Below is a small trained network, with its code and all its weights. Each question gives an input and a class and asks what happens when units are switched off, that is, made to give their printed mean instead of their output.

import numpy as np


def w(rows, s, z=0):
    codes = np.array(rows[::2]) - 128.0
    scale = np.full(codes.shape[1], s)
    scale[-1] = z or s
    return codes * scale


def f(y):
    return np.maximum(y, 0)


def log_softmax(a):
    a = a - a.max(-1, keepdims=True)
    return a - np.log(np.exp(a).sum(-1, keepdims=True))


def net(x, mask):
    res = np.array(x, float).reshape(1, 5) / 4 @ E
    y = f(res @ A[0][:, :-1].T + A[0][:, -1])
    res = res + np.where(mask, y, B[0][:, -1]) @ B[0][:, :-1]
    return log_softmax(res[-1] @ U[:, :-1].T + U[:, -1])


A, B = {}, {}
E = w([
[254,59,209,86,196,214,123,77,76],'x0',
[79,144,96,128,141,115,24,37,40],'x1',
[69,121,31,31,171,103,133,63,35],'x2',
[89,118,125,199,90,136,186,110,47],'x3',
[68,166,123,21,128,149,103,147,111],'x4',
],0.0061)
A[0] = w([
[131,136,121,131,128,135,133,114,136,31],'neuron 0',
[140,126,108,91,125,117,135,134,189,191],'neuron 1',
[36,144,128,224,102,114,122,162,192,121],'neuron 2',
[103,133,114,83,144,118,87,141,206,5],'neuron 3',
[151,123,132,161,128,128,156,127,118,139],'neuron 4',
[102,125,99,159,127,126,101,78,43,99],'neuron 5',
[150,125,125,151,150,124,152,140,131,147],'neuron 6',
[184,126,146,123,130,128,98,124,169,83],'neuron 7',
[159,116,139,120,134,139,111,115,144,91],'neuron 8',
[106,135,145,122,124,130,99,130,121,82],'neuron 9',
[108,134,145,130,103,116,103,125,135,65],'neuron 10',
[89,128,131,123,138,134,95,114,83,96],'neuron 11',
[184,110,168,192,130,145,181,110,37,103],'neuron 12',
[250,128,195,84,135,153,57,111,143,152],'neuron 13',
[209,109,116,76,140,130,198,122,115,100],'neuron 14',
[96,127,71,141,137,118,95,80,59,147],'neuron 15',
[46,145,195,76,122,155,83,160,91,144],'neuron 16',
],0.019,0.0017)
B[0] = w([
[108,121,133,114,136,139,116,127,125,128],'neuron 0',
[182,129,121,140,150,196,114,127,113,176],'neuron 1',
[161,123,182,125,236,142,56,136,127,250],'neuron 2',
[134,128,182,152,114,216,141,162,126,184],'neuron 3',
[117,130,132,124,105,190,143,148,125,163],'neuron 4',
[101,130,149,116,152,17,77,118,127,227],'neuron 5',
[123,134,118,102,108,167,126,114,96,157],'neuron 6',
[126,112,156,123,169,131,105,125,115,181],'neuron 7',
[100,157,142,145,149,139,112,140,130,160],'neuron 8',
[139,125,110,106,133,129,150,123,116,148],'neuron 9',
[140,122,103,110,142,134,147,134,120,148],'neuron 10',
[114,122,88,119,137,77,143,114,127,187],'neuron 11',
[138,139,234,152,87,230,121,180,141,219],'neuron 12',
[149,131,191,144,242,157,80,168,128,251],'neuron 13',
[161,128,17,121,172,158,124,104,138,189],'neuron 14',
[117,119,117,115,175,6,106,95,136,238],'neuron 15',
[133,120,28,128,93,124,168,95,135,196],'neuron 16',
],0.02,0.014)
U = w([
[158,138,205,156,166,164,61,156,123,166],'0',
[150,126,54,104,126,151,143,80,117,207],'1',
[117,158,143,157,2,194,198,143,123,3],'2',
[71,119,116,98,116,27,102,41,107,71],'3',
],0.0085,0.0027)

Each question gives the input, the list of numbers given to net, and the class t.
The units are the neurons (one row each of A and B). Each row of codes is followed by its name. A weight is (code - 128) times the scale printed after its matrix; where a second scale follows, it is the last column's (A, B and U).
mask holds one flag per neuron, in row order. A switched-off neuron (its flag False) gives its mean, the last column of its row in B, instead of its output. The means were averaged over made-up inputs and are rounded, as every weight is.
A unit's drop is (log p(t) with every unit on - log p(t) with that unit switched off) / (log p(t) with every unit on - log p(t) with every unit switched off).
The circuit of an input: a set's keep is (log p(t) with only the set's units on - log p(t) with every unit switched off) / (log p(t) with every unit on - log p(t) with every unit switched off). Starting from the 12 units with the biggest drops (on a tie, the unit counted first), units are removed one at a time, each time the one whose removal leaves the highest keep (on an exact tie, the one counted first), for as long as the keep stays at least 0.8.
units of the circuit, in order: the units of the circuit, biggest drop first
most important unit: the unit with the biggest drop
k most important neurons: the k neurons with the biggest drops, biggest first
drop when u is switched off: that unit's drop, to one decimal
input [-5,-7,6,-1,7], class 2: most important unit : neuron 13
input [1,-4,2,-4,6], class 1: 4 most important neurons : [neuron 2; neuron 12; neuron 16; neuron 14]
input [1,4,2,-5,-2], class 3: units of the circuit, in order : [neuron 12; neuron 2]
input [-1,-4,1,0,3], class 1: 2 most important neurons : [neuron 13; neuron 12]
input [-4,4,2,-6,-5], class 3: 3 most important neurons : [neuron 13; neuron 12; neuron 15]
input [-2,-1,5,-6,-5], class 1: 4 most important neurons : [neuron 13; neuron 2; neuron 12; neuron 5]
input [-6,3,5,-7,8], class 1: 3 most important neurons : [neuron 3; neuron 16; neuron 1]
input [-2,-8,6,8,2], class 1: 2 most important neurons : [neuron 13; neuron 2]
input [-7,-4,7,-3,6], class 1: drop when neuron 12 is switched off : 0.2
input [-1,4,7,2,-5], class 3: drop when neuron 3 is switched off : 0.0
input [2,-6,3,8,-8], class 2: drop when neuron 13 is switched off : 0.2
